Below are the code and all the weights of a small trained network. Each question names an input and a class and asks about switching units off, where a switched-off unit gives its printed mean instead of its output.

import numpy as np


def w(rows, s, z=0):
    codes = np.array(rows[::2]) - 128.0
    scale = np.full(codes.shape[1], s)
    scale[-1] = z or s
    return codes * scale


def f(y):
    return y / 2 * (1 + np.tanh(0.7978845608 * (y + 0.044715 * y**3)))


def log_softmax(a):
    a = a - a.max(-1, keepdims=True)
    return a - np.log(np.exp(a).sum(-1, keepdims=True))


def net(x, mask):
    res = np.array(x, float).reshape(1, 7) / 4 @ E
    y = f(res @ A[0][:, :-1].T + A[0][:, -1])
    res = res + np.where(mask, y, B[0][:, -1]) @ B[0][:, :-1]
    return log_softmax(res[-1] @ U[:, :-1].T + U[:, -1])


A, B = {}, {}
E = w([
[119,99,103,117,141,99,199,5,24,130],'x0',
[127,120,102,143,126,102,135,136,140,143],'x1',
[139,144,168,159,147,159,126,135,82,142],'x2',
[192,190,85,162,52,241,69,74,169,147],'x3',
[88,120,181,245,39,84,93,69,134,75],'x4',
[180,123,155,159,123,160,153,166,87,113],'x5',
[179,133,182,85,196,86,136,2,237,217],'x6',
],0.0079)
A[0] = w([
[160,60,106,141,115,116,233,7,58,82,38],'N0',
[59,83,233,119,206,33,192,193,130,89,65],'N1',
[107,164,194,154,165,122,129,208,210,127,56],'N2',
[139,30,213,245,53,43,25,79,140,69,2],'N3',
[149,51,205,198,146,149,72,221,255,77,74],'N4',
[208,77,239,139,191,122,177,46,253,170,20],'N5',
],0.0065,0.0056)
B[0] = w([
[92,251,107,102,124,70,96,138,88,211,236],'N0',
[207,133,75,187,76,212,122,76,170,117,247],'N1',
[91,201,115,87,141,111,123,119,73,178,163],'N2',
[198,42,124,42,202,164,87,207,168,130,254],'N3',
[77,204,130,123,115,39,128,73,101,183,229],'N4',
[35,67,119,158,93,154,111,181,105,64,240],'N5',
],0.012,0.0057)
U = w([
[118,202,132,128,116,61,90,136,78,205,15],'0',
[207,60,122,53,254,154,107,206,133,163,115],'1',
[21,74,116,196,46,148,122,222,59,42,58],'2',
[158,127,147,170,109,128,118,139,129,138,254],'3',
[238,153,116,194,17,189,106,63,177,141,85],'4',
[158,130,167,149,93,104,148,147,126,118,233],'5',
],0.0074,0.0071)

Each question gives the input, the list of numbers given to net, and the class t.
The units are the neurons (one row each of A and B). Each row of codes is followed by its name. A weight is (code - 128) times the scale printed after its matrix; where a second scale follows, it is the last column's (A, B and U).
mask holds one flag per neuron, in row order. A switched-off neuron (its flag False) gives its mean, the last column of its row in B, instead of its output. The means were averaged over made-up inputs and are rounded, as every weight is.
A unit's drop is (log p(t) with every unit on - log p(t) with that unit switched off) / (log p(t) with every unit on - log p(t) with every unit switched off).
The circuit of an input: a set's keep is (log p(t) with only the set's units on - log p(t) with every unit switched off) / (log p(t) with every unit on - log p(t) with every unit switched off). Starting from all 6 units, units are removed one at a time, each time the one whose removal leaves the highest keep (on an exact tie, the one counted first), for as long as the keep stays at least 0.8.
circuit, biggest first: the units of the circuit, biggest drop first
top k neurons: the k neurons with the biggest drops, biggest first
drop when u is switched off: that unit's drop, to one decimal
input [-6,-6,8,-1,-6,5,-6], class 5: circuit, biggest first => (N3, N5)
input [2,-7,-6,6,6,-5,0], class 1: top 2 neurons => (N3, N1)
input [-1,-7,1,-5,-4,7,-5], class 3: top 2 neurons => (N5, N3)
input [3,3,-5,-6,3,-8,-6], class 3: top neuron => (N5)
input [-5,-1,-1,1,2,2,6], class 2: top 2 neurons => (N5, N0)
input [8,5,3,-8,-6,5,7], class 0: top 2 neurons => (N0, N3)
input [-7,-6,-6,-3,-7,7,-3], class 0: circuit, biggest first => (N4, N2)
input [4,6,-5,-4,8,-2,8], class 1: top 2 neurons => (N3, N4)
input [-3,-7,-1,-7,6,7,-5], class 3: top 2 neurons => (N1, N4)
input [-4,-1,1,4,5,1,1], class 1: top 4 neurons => (N3, N1, N0, N5)
input [7,-6,-7,2,-6,-6,-1], class 0: top 2 neurons => (N3, N0)
input [-7,5,4,-1,-7,0,1], class 0: circuit, biggest first => (N3, N4)
input [8,-4,8,4,8,-5,7], class 0: top 2 neurons => (N0, N1)
input [-5,4,-8,-6,1,-4,-6], class 5: circuit, biggest first => (N5)
input [1,2,6,-8,-6,-5,2], class 4: top 2 neurons => (N1, N3)
input [-6,-4,1,-5,-5,8,0], class 3: top 2 neurons => (N1, N0)
input [6,-8,-1,-5,8,-1,4], class 1: top 2 neurons => (N3, N4)
input [-6,-6,4,1,-1,2,3], class 0: top 2 neurons => (N4, N2)
input [0,-7,-8,-8,-4,7,4], class 4: drop when N1 is switched off => 0.8
input [-8,0,-8,5,-3,-1,-8], class 0: circuit, biggest first => (N4)
input [-8,6,1,-1,-2,-4,-3], class 0: drop when N4 is switched off => 0.2
input [-4,3,0,-1,8,-4,3], class 1: drop when N3 is switched off => 1.3
input [6,0,-7,-8,-3,5,-1], class 4: drop when N1 is switched off => 1.0
